[128 = 0]
(12) [175 117 129 121  88 152 120 119 120 125 166 107  97 128 107 123 129 145
 127 150 128 132 103 121 135 120 127 122 107 117 111]
(10) [112 144 136 119  54  83 110 129 153 121  99 176 151 138 144 159 146 157
 154 139  77 137 103 163 105 142 152 123 180  99  60]
(9) [142 148 147 112 124 107 153 158 150 169 157 123 107 127  99 132 110 143
 104 165 101 106 101 122 124 117 127 138 156  71 101]
(9) [189 107 120 131  73  78 194 142 132 115  53  54 135 124  70 166 112 147
 117 188 177 100  80 135 127 120 143 147 136  88 116]
(10) [157 119  82 129 103 102 187  75 130 102  39  99 176 118 103 138 134 159
 126 179 172 118 133 156 114 117 135 135 137 126 139]
(9) [118 121  97 138 213 147 193  86 130 134 102 122 167 160  94  82 118 110
  99 146 172 117 140 133 134 119  91  99 174 138 183]
(10) [104 134 125 125 172  90 161 150 149 125  49 147 180 123 162 159  82 109
 137  94 134 127 139 140 106 151 141 114 146 183 145]
(11) [120 145 147 114 115 121 121 189 158 172 161 148  94 133 127 139 112 142
 119 136  82 118 111 128 129 132 129 144 154  69 103]
(9) [124 128 120 132 132 118 145 109 115 100  80 105 137 128 107 131 128 132
 125 104 163 127 146 126 131 127 145 122 111 141 152]
(9) [143 148 171  99 171  87 192 155 132 173 108 113 157 143 109 130  88 137
 118 153 106 118 117 116 106 127 171 123 177 104 141]
(10) [172 156  80 113 137 204 136  73 126 115 195  93  35  99  52  88  99 170
  68  97 174 111 165 102 157  93  95 101  33 126 159]
(11) [104 122 112 126 190 156 145 143 144 152 130 104 136 113 103  95 139 108
  87 136 151 110 149  97 149 103  83 155 115 107 163]
(11) [109 173  94 106 160 137 122 173 172 178 149 164  88  65 177 150  78 156
 106 109  96 110 186 133 117 127 117 167  76 126 143]
(9) [ 93 157 149 123 140 107 119 153 121 132 113 144 111 130 141 141 115 141
 136  77 112 132 165 129 123 140 171 133 122 117 149]
(11) [101 168  86 111 132 138 106 103 150 119 112 180 124  82 175 142 106 161
 131  76 109 137 192 147 109 134 134 125  78 175 132]
(9) [152 134 122 138  80 135 127 127 143 135 190 107  62 136  55 118 143 140
  90 169 134  97  80 126 153 106  86 129 140  48  81]
(9) [142 144 103 114  95 128 133 113 163 153 159 137 120  99 109 124 144 156
 101 192 104 108 112 136 124 103  92 150 136  79  78]
(12) [134  95 110 134 201 149 139  92 106 125 103 138 210 115 207 115 122  87
 159 141 145 153 153 130 107 139 118 123 117 240 175]
(12) [132  78 171 172  68  99  89 113  65  65 101 119 153 186 152 147 175  91
 198 117 145 162  83 149 130 161 170 105 165 160 114]
(9) [115 144 125 114 192  63 223 186 152 172  17 119 179 127 146 163  64 141
 125 144 136 107 156 148 100 144 172 156 173 113 187]
(11) [201 164 171  87  46  86 130 166 166 133 179  64  52  67  33 177  81 150
  69 134 115  83  50  76 131  97 125 124  64  90  16]
(12) [ 57 113 145 139 169 154  96 144 108 127 108 170 162 180 171  95 168 112
 164  78 108 166 172 132 136 149 150 127 168 127 183]
(10) [119 162 108 111 113 106 141 118 153 115  91 120 118  89  97 147 113 157
  98 103 138 108 152 124 124 114 131 133  92 120 113]
(12) [ 72 148 133 102 120 165  66  94 139  91 118 197 153 143 150 105 148 142
 148  24  85 174 167 122 123 140 145  76 118 179 114]
(10) [ 93 117 132 139 126  98 129 132 124 121  79 112 171 122 126 130 176 115
 130 148 139 122 136 124 131 118 129 166 145 101 129]
(10) [172 131 108 119  44  97 130 132 156 113  98 136 124 102 140 182 102 159
 143 152 115 124  92 158 107 139 136 127 119 137  68]
(11) [ 88 151 135 112 134 132  89 156 152 148 150 162 120 101 156 132 135 131
 122  99  87 130 152 116 126 126 123 148 110 121 109]
(9) [139 110 108 134 193 123 204  94 119 108  51  81 179 145  83 108 107 109
 106 131 199 116 134 119 132 120 119 103 141 161 186]
(12) [108 146 139 120 122 133 115 118 137 126 149 143 116 140  98 112 141 135
 113 109 112 127 125 120 134 120 122 110 142 103 107]
(11) [ 96 121 147 127 197 159 126 198 110 185 143 140 116 153 182 106 121 126
 148 113 105 146 183 122 136 144 160 168 138  98 218]
(12) [140 142  78 117  96 178 117  63 156 101 153 165 108 135  96 101 126 161
 110 112 127 135 126 146 133 120  87  75 122 140  99]
(11) [162 127 110 102 117 141 151 104 118 104  77  64 134  87  88 126 125 161
 108 114 171 127 163  96 133 102 153 144  47 142 159]
(9) [114 153 115 126  99  95 141 128 132 117  81 119 114 113 108 150 130 163
 121 117 138 115 156 141 125 124 157 148 116  91 132]
(11) [157 127 149 126 108 107 115 159 103 140 136 113 110  99 178 165 111 136
 158 137 115 135 139 129 113 140 175 163  86 145 137]
(12) [118 146  81 125 120 118 130 118 151 114  77 162 138  93 173 161  98 151
 139 102 130 130 166 160 108 143 132 130  98 172 134]
(10) [157 124  80  93  70 151 153 177 168 125  31 120 117 118 127 159  85 204
 137  97 131 142 159 146 126 141 167 144  88 106 162]
(12) [136 136 133  99 116 144 120 163 150 135 122 117 109 110 112 134 106 147
 114  93 116 130 134 102 134 123 137 131  88 123 124]
(12) [100 138 137 140  91  93 124 161 140 110  89 128 105 146  99 154 129 135
 126  95 133 116 117 139 137 139 142 129 148  83 112]
(10) [151 153  96 108 138 170 159  81 123 125 139 106  89 127  68  91 115 179
  93 117 154 123 169 120 140 104 133 111  92 102 169]
(10) [132 151 102 116 120 101 170  90 136 114  72 104 144 104  86 133 128 163
 103 141 155 110 152 132 120 108 140 137 115 110 133]
(11) [ 96 128 129 126 116 134 112 134 137 132 115 164 146 154 143 118 153 140
 145 121  99 145 136 144 126 137 136 128 167 103 126]
(12) [146 108 164 131  57 135  98 145 112  99 143 104  92 168  79 128 151 133
 139 106 127 140  81 114 150 132 147 107 135  89  97]
(10) [ 87 126 151 116  46  81 100 173 157 133  64 194 178 166 175 162 162 159
 184 134  50 158 106 172 103 160 177 140 216  76  74]
(11) [172 119 140 132  96 102 147 118 135 114 145  75 117 112  64 141 126 108
  95 169 156  97  60 106 136 107  95 119 122 118  69]
[161 128 168 150 131 101 114 125  99 117 192 115  94 123 137 153  97  83
 135 125 135 117  80 120 123 140 126  99 116 180  94] | (11)
[112 126  96 141 156 139 142 119 136 106  97 108 123 116 101 123 120 114
 101 100 176 112 147 121 145 120  97 125  99 143 155] | (9)
[212  84 146 124  84 132 152 107 118 125 154  78 150 142  89 120 138 116
 129 214 139 128  41 114 128 114 109 112 151 128  81] | (9)
[119 156 129 134 122  88 130 158 117 168 139 137  99  97 175 159 127 155
 142 166 103 113 167 153 112 131 166 193 122  80 144] | (12)
[ 94 138 123 134 127 132  80 165 135 106 118 129  92  89 150 156 117 114
 124  47 139 126 162 110 141 136 125 144  53 160 134] | (9)
[164  81 141 145 118 126 152 115  93 130 112 137 178 191 168 121 139 120
 187 188 122 160  92 165 112 156 158 111 206 141 148] | (9)
[147 132  82 128 124 116 142 125 137 138  99 121 134  66 174 160 113 147
 131 164 142 115 163 147 112 124 125 177  77 151 142] | (11)
[196 124  57 114  70 149 160 107 162  98  76 129 110 108 124 162  64 178
 130 124 156 129 120 165 117 141 121  96  87 171 122] | (10)
[215 151  33 114 148 129 219  73 159 114  89  46  95  26  64 154  44 161
  49 164 227  67 149 120 125  88  77 135  10 177 148] | (11)
[131 135 190 145 129  99  84 160 108 139 215 144  90 130 161 154 110  78
 144 115  94 124  81 118 123 147 131 113 135 156  79] | (11)
[164 106 134 116 135 107 174 117 120 131  76 106 192 133 139 135 117 128
 146 172 136 136 110 132 107 131 152 126 152 156 137] | (9)
[187 115 119 110  67  99 151 118 140  98  76  53 143  72  77 162 126 142
 104 160 167 107  94 101 126 101 126 148  67 137  83] | (9)
[139  94  92 150 151 154 142 115 132 106 109 103 140 128 114 118 125  95
 114 133 182 119 115 125 146 125  76 118 114 163 148] | (9)
[110 139 129 126 171 121 152 144 135 144 112 132 134 133 128 125 106 122
 118 115 131 121 144 127 126 132 131 127 142 127 155] | (9)
[104 110 149 148 126 102  99 154 125 126 131 122 147 114 152 145 158  84
 136 140 126 121 107 118 132 129 110 157 132 134 101] | (10)
[ 40 132 165 123 187 132  95 201 137 150 106 156 147 147 158 116 143  99
 134  53  98 143 169 102 140 141 143 148 144 113 166] | (10)
[188  93 145 142  51  95 148  98  87  88  88  92 149 165 112 149 145 141
 171 174 150 143  77 153 118 141 175 112 159 127 110] | (11)
[112 140 133 109 140 149 108 119 135 129 140 149 136 124 136 112 132 135
 127  97 105 143 148 114 125 125 132 116 115 145 127] | (12)
[145 148 119 128 134  72 179  77 128 115  88 119 166 108 113 149 109 131
 118 162 148 107 118 145 101 122 135 113 146 154 107] | (10)

<52> [165 132 104 130 137 119  98 137 116 140 137  96  99 110 158 126 131 137
 136 149 145 145 167 137  95 119 181 147 102 109 167]
<48> [123 127 153 226  95  84 125 124 147 127 190 249  71 174 135 149  85 108
 143 132 126 155 123 128 129  26  80 139 107 145 147]
<40> [150 115 105 137 117 154 185 109 111 138 109 130 105 121 148 153 142 114
 137 119 113 117  70 103 109 197  97 155 100  91 137]
<48> [121 125 122 108 160 166 117 118  93 141  85  58 131 128 101 103 157 155
  99 154 158 141 149 123 121 173 150 133 162 108 115]
<52> [129 149 123 121 123 130 102 136 100 135  85  64 129 126 116 136 147 188
  77 161 142 136 160 119  75 183 159 136 112 130 159]
<53> [106 122 126 164 133 144 106 118 122 135 156 173  89 156 117 139 120 144
 124 145 141 147 109 138 142  78 108 139 122 156 110]
<55> [132 135 166 129 113  84 139 131 160 127 122 183 121 115 159 146 131  84
 152 102 118 108 135 124 136  92 123 139 130 136 143]
<43> [142 139 110 200 172 142  91 107 131 143 174 191  31 166 172 148 122 116
 167 146 160 147 109 131 125  45 141 157 101 102 132]
<52> [144 122 104 123  88  96 134 160 130 106 120 119 186 122 143 136 112 156
  88 136 122 126 136 128  97 176 130 121 116 131 149]
<55> [106 145 131 125 168 178 105 104  95 148  88  74  93 143  98 125 162 167
 105 154 153 135 128 117 115 158 142 137 137 120 115]
<53> [154  90 109 165  91 109 175 137 104 125 102 147 150 138 141 127 123 126
  87 151 147 150 124 109  99 185  96 155 150  90 145]
<48> [127 124  73 161 100 121 150 151 150  84 148 192 186 169 168 169  95 156
  93 122 115 104  40 118 118 176  81 112 101 123 105]
<43> [116 103 104 173 151 149 108 124 117 126 162 169 113 169 123 112 113 135
 119 156 165 160 115 142 154  80 113 133 157 124  91]
<55> [144  82  59 201 123 125 100 158 115 100 239 151 164 183 102  67  48 151
 114 169 155 198 152 163 147  57 117  91 150 112 105]
<53> [103 170 186 110 132 140 107 101 104 165  73  74  63 109  89 147 172 157
 118 138 122 125 164 112  94 142 148 148 105 157 163]
<53> [107 162 187 151 123 101  96 119 135 141 144 131  88 137  87 118 118 130
 141 127 117 142 185 129 122  57 135 112 121 156 156]
<43> [142 143 170 119 133  88 155 128 153 122  91 132 151 117 146 116 138  76
 146  99 124 104 156 107 128 136 134 119 165  87 143]
<55> [142 100 113 105  93 100 169 151 153 104 129 168 192 109 161 137 115  97
 128 102 110 105  98 131 146 154 104 125 137 132 116]
<52> [156  65  56 128  81 155 165 144  76 129 138  93 160 115 115 117 114 167
  82 166 134 169 110 138 107 207 106 150 115 125 131]
<53> [140  98  68 101 168 196 121 117  95 141 133  80 114 117 134 115 148 144
 132 150 154 142  99 143 143 159 150 147 130 111  96]
<53> [130 158 162 157 197 153  87  90 111 165 131  94  31 142 109 100 150 110
 171 143 159 153 180 123 125  61 172 137 141  89 143]
<48> [141 160 124 112 129 107 119 139 172 109 183 132 140 116 147 133  97 105
 184  85  81  98 121 137 136  92 145  87  81 131 142]
<43> [130 121 158 158 105  82 132 141 130 122 117 149 149 142 117 109 115 118
 104 139 143 147 176 122 119 110 119 125 166 119 145]
<48> [111 101 132  63  85 127 165 141 132 122  80 137 184  88 135 156 153 131
  96 112 111  98  91 131 145 192 100 146 136 180 106]
<43> [130 148 145 120 153 137 104 112 124 151 113 115  72 114 141 141 155 124
 148 131 138 124 143 128 119 107 160 151 112 130 144]
<52> [114 173 169 121 128  83  84 144 151 121  95 125 138 129 139 145 138 148
 106 129 133 109 173 124 102 112 162 119 127 150 154]
<48> [168 172 108 160 161 104  89 136 161 115 204 120 101 141 161 115  86 109
 194 109 111 125 155 134 110  61 179  90  79  81 165]
<48> [113 139 121  97 110 125 106 142 141 121 129 136 141 113 141 162 132 158
 114 124 113 108 109 142 126 132 135 130  93 183 126]
<40> [137 141 228 104 153  64 115 115 171 157  94 180  74  83 171 123 167  23
 196  94 146 109 207 132 160  19 172 163 178 130 154]
<55> [107 142 167 164 107  85 110 140 153 111 182 161 147 156  83  99  79 121
 136 118 109 145 172 138 146  45 109  81 141 153 132]
<43> [138 107  87 190  97 121 132 142 113 113 173 160 138 166 122 127  86 159
  98 155 133 162 113 130 109 127  97 123 111 121 134]
<52> [127  95 130 166  88  89 112 146 122 133 121 209 112 136 160 156 129 140
  84 166 167 156 142 141 118  90 116 180 138 169 140]
<55> [111 137 154 183 111 103 119 122 147 129 158 216  86 157 136 156 110 119
 137 126 125 134 113 127 133  59  96 138 110 155 133]
<43> [133 125 102 142 111 132 114 135 120 128 157 133 113 131 131 143 114 157
 121 142 123 141 118 138 113 122 129 135  89 148 140]
<52> [136 159  85 118 177 128  63 152 148 104 131 107 155 146 178 135 128 163
 115 141 156 109 129 139 114 127 190 111 122 111 118]
<48> [133 108  96  69  95 114 139 163 131 107  73 116 210  97 167 157 149 159
  70 133 133 100 106 133 114 217 136 144 132 155 120]
<40> [103 160 189 122 145 127 133  96 155 147 100 180  65 121 145 170 163  89
 168  95 114  91  99 112 145  92 114 150 117 148 126]
<53> [122 158 159 123 130  86 118 140 173 107 140 154 157 132 141 128 111 101
 151  95 108  99 142 127 141  90 135  95 134 130 131]
<53> [129  95  86 105 115 141 121 150 118 114 160 107 177 120 112 104 107 150
 111 140 130 146 129 155 148 133 130 113 136 151 104]
<53> [154 100 110 130  97 115 142 143 114 126 174  95 152 112  98  86  92 123
 137 132 112 162 169 143 126 119 129 109 125 121 149]
<52> [129 103  89 103 105 127 140 156 135  99 148 123 205 125 126 116 103 143
 106 124 117 124 108 143 145 158 115 103 136 142 102]
<48> [115 154  93 115 132 144 100 139 143 108 149 124 145 139 141 158 117 172
 119 123 109 103  84 135 121 143 135 107  80 155 115]
<40> [122 154 182  93 139 102 131 122 163 131 110 136 125 102 137 130 144  79
 169  88 108  94 148 124 149  97 142 119 140 135 134]
<43> [165 110 107 118 152  98 109 150 150 119 138 149 145 112 192 113 127  87
 150 128 161 127 158 146 142  90 175 142 157  99 129]
<48> [118 115  94 111 120 161 151 125 123 121 112 142 143 128 145 163 140 149
 109 125 120 107  54 123 132 186  99 142 108 142 100]
<55> [136 142 119 145 151 130 106 125 130 132 119 142  99 139 162 147 140 134
 128 139 149 124 121 124 113 120 148 146 119 113 134]
<40> [135  84 108 174  75 133 159 130  84 136 161 128 124 140  78 107  96 153
  97 161 125 184 138 131 113 139  82 136 121 135 143]
<52> [132 136 148 138  97 114 168 122 124 128 106 122 134 126 114 136 126 123
 121 116 103 121 123 103 103 172 100 125 117 113 153]
<40> [141 116 173 161 103  74 169 125 162 126 145 215 118 127 150 127 110  50
 170  95 115 123 136 119 151  69  93 135 149 114 141]
<43> [113 118 130  77 150 164 129 120 107 138  86  69 147 108 103 109 160 137
 113 134 141 125 135 131 144 169 142 130 163 133 102]
<55> [164 144  65 164 111 100  89 165 144  96 227 117 154 147 142 116  56 163
 140 135 105 147 146 150  97  93 158  81  63 118 162]
<55> [121 102 148 142 114 103 149 132 144 122 128 195 144 134 140 125 123  89
 130 119 138 129 123 130 160  95  98 138 169 135 108]
<53> [122 153 182 180 109  78 141 123 145 127  96 187 109 154 140 150 130 109
 116 123 132 120 141  98 103 113 103 138 140 114 157]
<52> [126 181 150 125 151  66  64 157 187 100 124 163 154 139 186 149 123 126
 131 114 139  91 161 134 119  73 181 107 129 137 141]
<40> [150 157 119  65 133 109 120 154 142 109 101  40 196  93 138 113 132 139
 124 110 108  97 164 126 102 189 182  92 121 108 151]
<55> [131  94 102 157 174 201 102  97  53 170 148  53  57 143  63  68 138 156
 123 189 179 205 172 143 131 106 148 148 156 102 117]
<40> [127 105 100  85 156 176 134 122 112 131 136  74 149 111 105  94 135 124
 142 125 130 132 119 142 161 148 138 114 150 120  91]
<43> [145 123 119 151 103 108 156 138 124 115 125 126 158 139 127 122 110 129
 111 129 121 133 130 113 105 164 111 118 130  98 145]
<40> [156 111  99 142 120 131 138 131 104 135 114 113 119 124 148 132 134 139
 110 151 146 144 131 122  97 166 137 155 120 100 149]
[127 132 183 108 113  98 115 124 134 151 137 123  96  91 106 113 132  97
 160 117 115 139 193 142 139  63 148 134 128 163 158] | <52>
[118  99  48 100 110 173 121 146 128 106 196 135 166 125 128 143  97 171
 124 127 102 126  53 163 157 140 108 111  79 181  83] | <43>
[130 135 123 173  86 119 159 128 116 119 138 132 133 153 102 139 101 155
 104 132 102 138 110 106  91 168  85 114  96 117 153] | <43>
[110 129 181 167 111 123 167  97 123 148 103 181  77 142 111 147 142  99
 135 119 121 129 111 102 129 117  76 153 136 128 135] | <52>
[145 173 163  97 181 141 148  94 150 146  80 103  80 102 168 146 174  70
 193  83 113  76 111  97 123 151 158 137 118  71 143] | <43>
[120 149 106  87 145 163 102 123 131 133 136  98 109 108 138 155 143 155
 143 120 110 105  96 140 128 139 153 128  78 159 121] | <48>
[152 139 106 158 116 110 149 133 155 109 167 172 128 141 167 150  98 107
 158 103 101 110  87 118 119 124 111 116  87 101 142] | <43>
[133 121 111 130 134 121 146 136 143 110  98 163 163 140 173 147 138 117
 110 122 144 104  89 116 130 165 117 137 150 104 108] | <53>
[129 111 148 114 141 139 128 118  95 152  82  86 115 113 106 102 160 126
 109 153 161 151 174 126 125 144 145 152 173 116 131] | <48>
[127 104 121 166  98 129 142 125 106 135 139 157 109 143 115 135 117 142
 106 150 135 156 119 126 117 127  95 148 121 138 135] | <53>
[116 147 171  98 148 104  91 133 149 133 119 120 128 110 125 113 140 109
 145 119 136 120 183 142 147  72 166 120 153 151 130] | <40>
[113 149 189 150 134 104 122 113 132 142 100 143  96 137 112 124 142 109
 131 127 138 131 167 113 123  94 126 134 154 125 145] | <43>
[101 187 217 106 133  94 154 105 196 124 118 183 110 115 137 159 137  55
 201  46  67  58 102 104 159  84 104 100 113 142 131] | <43>
[106 151 188 137 140 112 123 108 143 144  88 171  83 131 139 153 159 102
 137 118 138 110 133 113 133  95 122 152 144 140 132] | <55>
[131 131 141 149 112  89 131 142 154 109 155 165 154 141 133 119  98 107
 138 113 118 126 142 130 136  92 117 105 137 125 133] | <53>
[149 106 141 196  91  83 160 126 146 129 168 237  90 143 163 148 100  77
 156 119 124 142 114 123 131  67  85 155 116 119 150] | <48>
[149 156 197 167 115  66 140 124 126 140  95 109 109 131 109 100 127  97
 131 129 131 144 220  98  84 115 142 124 155  78 194] | <53>
[157 105  58  65 110 146 141 155 122 111 137  73 190  87 153 131 123 151
 120 123 108 113 100 145 121 203 150 121  95 133 125] | <43>
[135 107 118 165 110 114 128 139 104 126 125 125 143 149 111 107 114 150
  87 162 154 165 159 127 108 136 120 133 153 114 138] | <43>
[126 162 129 158 110 132 125 113 135 135 161 153  67 137 133 174 115 145
 152 116  89 117  90 118 100 114 112 131  44 147 159] | <43>
[118 122  80 108 156 193 143 115 117 121 133 102 140 138 122 133 134 147
 130 122 120 113  56 126 146 181 112 116 117 116  83] | <40>
[120 127 111 117 123 140 157 129 152 106 154 151 163 134 131 136 109 114
 148  95  95 100  70 126 155 143  95 100 117 129  98] | <43>
[116 146 149 114 155 124  92 131 133 129 123  97 133 129 110 105 133 133
 129 132 140 130 172 136 135  99 161 110 152 132 124] | <53>
[165   7  37 135  71 148 195 154  93 113 215 147 199 115 106  69  68 107
 124 145 127 191 104 167 177 139  72 127 157 123  89] | <55>
[136  88 123 137 132 170 164  96  99 158 156 133  72 116 102 108 131  92
 169 128 125 157 111 133 158 107 100 152 131 119 116] | <52>
[135 100 116 195 110 133 117 119 111 142 239 161  69 151  82  92  70 120
 167 145 119 193 153 155 147  21 104 118 103 143 138] | <53>
[119 112 122 166 105 139 168 111 136 128 155 211  98 147 139 163 115 107
 146 112 108 122  52 119 146 116  63 144 102 139 111] | <48>
[ 72 155 202  93 165 170 127  77 145 161 109 158  51 114 100 153 173  89
 184  88 106  94  90 125 185  72 105 140 129 180  90] | <40>
